Below is a small trained network, with its code and all its weights. Each question gives an input and a class and asks what happens when units are switched off, that is, made to give their printed mean instead of their output.

import numpy as np


def w(rows, s, z=0):
    codes = np.array(rows[::2]) - 128.0
    scale = np.full(codes.shape[1], s)
    scale[-1] = z or s
    return codes * scale


def norm(h):
    return h / np.sqrt((h * h).mean(-1, keepdims=True) + 1e-5)


def f(y):
    return y / 2 * (1 + np.tanh(0.7978845608 * (y + 0.044715 * y**3)))


def log_softmax(a):
    a = a - a.max(-1, keepdims=True)
    return a - np.log(np.exp(a).sum(-1, keepdims=True))


def net(x, mask):
    res = np.array(x, float).reshape(1, 5) / 4 @ E
    u = 0
    for l in range(2):
        y = f(norm(res) @ A[l][:, :-1].T + A[l][:, -1])
        res = res + np.where(mask[u : u + 7], y, B[l][:, -1]) @ B[l][:, :-1]
        u += 7
    return log_softmax(norm(res)[-1] @ U[:, :-1].T + U[:, -1])


A, B = {}, {}
E = w([
[132,144,128,128,127,138,114,125],'x0',
[118,157,161,84,195,169,167,127],'x1',
[136,138,172,167,160,67,125,45],'x2',
[84,185,153,163,56,118,166,140],'x3',
[2,113,132,141,146,128,92,88],'x4',
],0.0056)
A[0] = w([
[170,2,145,84,212,96,59,164,110],'0.n1',
[110,191,161,92,208,163,175,108,71],'0.n2',
[141,153,219,63,159,136,195,149,73],'0.n3',
[117,147,245,85,192,191,180,139,70],'0.n4',
[234,158,123,110,114,104,215,151,113],'0.n5',
[117,135,209,100,197,178,152,164,5],'0.n6',
[164,159,177,188,181,110,133,31,41],'0.n7',
],0.0055,0.0019)
B[0] = w([
[145,186,241,92,86,142,121,170,249],'0.n1',
[123,96,74,124,77,87,84,162,198],'0.n2',
[93,79,186,156,137,58,106,139,192],'0.n3',
[164,96,123,133,31,118,94,161,219],'0.n4',
[35,131,93,99,170,94,115,61,255],'0.n5',
[117,101,92,160,104,118,64,156,164],'0.n6',
[167,126,138,253,155,171,234,186,212],'0.n7',
],0.0067,0.0029)
A[1] = w([
[23,173,133,100,84,59,204,129,238],'1.n1',
[98,94,65,59,132,128,139,163,112],'1.n2',
[169,168,138,70,179,51,142,106,128],'1.n3',
[28,55,149,129,135,130,123,110,227],'1.n4',
[160,167,124,181,37,47,74,142,249],'1.n5',
[118,185,105,92,99,213,88,180,211],'1.n6',
[103,127,92,108,95,253,158,204,103],'1.n7',
],0.0054,0.0014)
B[1] = w([
[206,166,147,54,188,170,135,117,253],'1.n1',
[118,104,72,254,122,97,139,55,173],'1.n2',
[52,194,23,78,163,131,167,110,153],'1.n3',
[195,117,87,53,175,86,151,142,201],'1.n4',
[144,88,145,71,138,104,58,204,247],'1.n5',
[115,173,184,180,151,66,160,58,214],'1.n6',
[162,133,171,179,186,95,201,134,198],'1.n7',
],0.006,0.004)
U = w([
[166,165,151,112,142,77,116,160,219],'0',
[171,131,160,255,135,124,214,127,125],'1',
[148,56,99,90,38,81,13,189,112],'2',
[171,216,211,47,101,197,102,123,148],'3',
[103,143,44,45,166,134,125,28,164],'4',
[108,142,52,168,64,213,98,73,5],'5',
],0.0057,0.0034)

Each question gives the input, the list of numbers given to net, and the class t.
The units are the neurons (one row each of A and B). Each row of codes is followed by its name. A weight is (code - 128) times the scale printed after its matrix; where a second scale follows, it is the last column's (A, B and U).
mask holds one flag per neuron, layer by layer. A switched-off neuron (its flag False) gives its mean, the last column of its row in B, instead of its output. The means were averaged over made-up inputs and are rounded, as every weight is.
A unit's drop is (log p(t) with every unit on - log p(t) with that unit switched off) / (log p(t) with every unit on - log p(t) with every unit switched off).
The circuit of an input: a set's keep is (log p(t) with only the set's units on - log p(t) with every unit switched off) / (log p(t) with every unit on - log p(t) with every unit switched off). Starting from the 12 units with the biggest drops (on a tie, the unit counted first), units are removed one at a time, each time the one whose removal leaves the highest keep (on an exact tie, the one counted first), for as long as the keep stays at least 0.8.
circuit, biggest first: the units of the circuit, biggest drop first
most important unit: the unit with the biggest drop
k most important neurons: the k neurons with the biggest drops, biggest first
top k neurons in layer l: the k neurons of layer l with the biggest drops, biggest first
input [3,-3,-1,-5,-4], class 3: circuit, biggest first => [0.n1, 0.n2]
input [3,-6,-4,-8,1], class 3: circuit, biggest first => [0.n1, 0.n2]
input [3,5,-5,-3,3], class 1: 2 most important neurons => [1.n7, 1.n6]
input [4,-1,4,4,-7], class 4: 3 most important neurons => [0.n5, 1.n3, 0.n1]
input [2,4,2,-2,-8], class 4: 2 most important neurons => [0.n5, 1.n3]
input [-4,-4,-1,-1,6], class 4: most important unit => 0.n4
input [3,8,5,4,7], class 2: 2 most important neurons => [0.n2, 0.n4]
input [4,8,3,-6,-6], class 2: circuit, biggest first => [0.n4, 0.n2, 0.n6, 1.n1]
input [-4,-5,5,6,-7], class 4: 3 most important neurons => [0.n5, 0.n4, 0.n1]
input [-2,-3,-8,-7,1], class 1: circuit, biggest first => [1.n7, 1.n5, 1.n2]
input [7,-4,-6,-4,8], class 4: top 2 neurons in layer 1 => [1.n4, 1.n5]
input [7,7,-8,5,-2], class 1: top 3 neurons in layer 1 => [1.n7, 1.n2, 1.n6]
input [-3,-5,-2,4,-7], class 4: circuit, biggest first => [0.n5, 0.n4, 0.n1, 0.n7]
input [0,-2,4,-2,-6], class 4: circuit, biggest first => [0.n5, 1.n3]
input [-5,-3,2,8,6], class 3: 2 most important neurons => [1.n1, 0.n5]
input [1,8,4,-4,4], class 2: circuit, biggest first => [0.n2, 0.n4, 0.n6]
input [6,0,0,8,5], class 3: most important neuron => [1.n1]
input [-6,-4,-3,-7,7], class 3: top 3 neurons in layer 0 => [0.n1, 0.n2, 0.n5]
input [-3,-7,1,5,-8], class 4: 3 most important neurons => [0.n5, 0.n4, 0.n7]
input [6,-7,-7,-6,0], class 1: 3 most important neurons => [1.n7, 1.n6, 0.n4]
input [-4,-1,2,8,-4], class 3: most important unit => 1.n1
input [-7,-6,-6,0,8], class 4: 2 most important neurons => [0.n4, 1.n4]
input [4,-4,-5,-8,-4], class 3: 2 most important neurons => [0.n1, 0.n7]
input [6,7,8,-6,-1], class 1: 2 most important neurons => [0.n7, 1.n1]
input [5,8,5,2,-8], class 2: top 3 neurons in layer 1 => [1.n5, 1.n6, 1.n7]
input [5,5,3,1,-8], class 4: 2 most important neurons => [0.n5, 1.n3]
input [2,-4,-4,-6,1], class 3: 2 most important neurons => [0.n1, 0.n7]
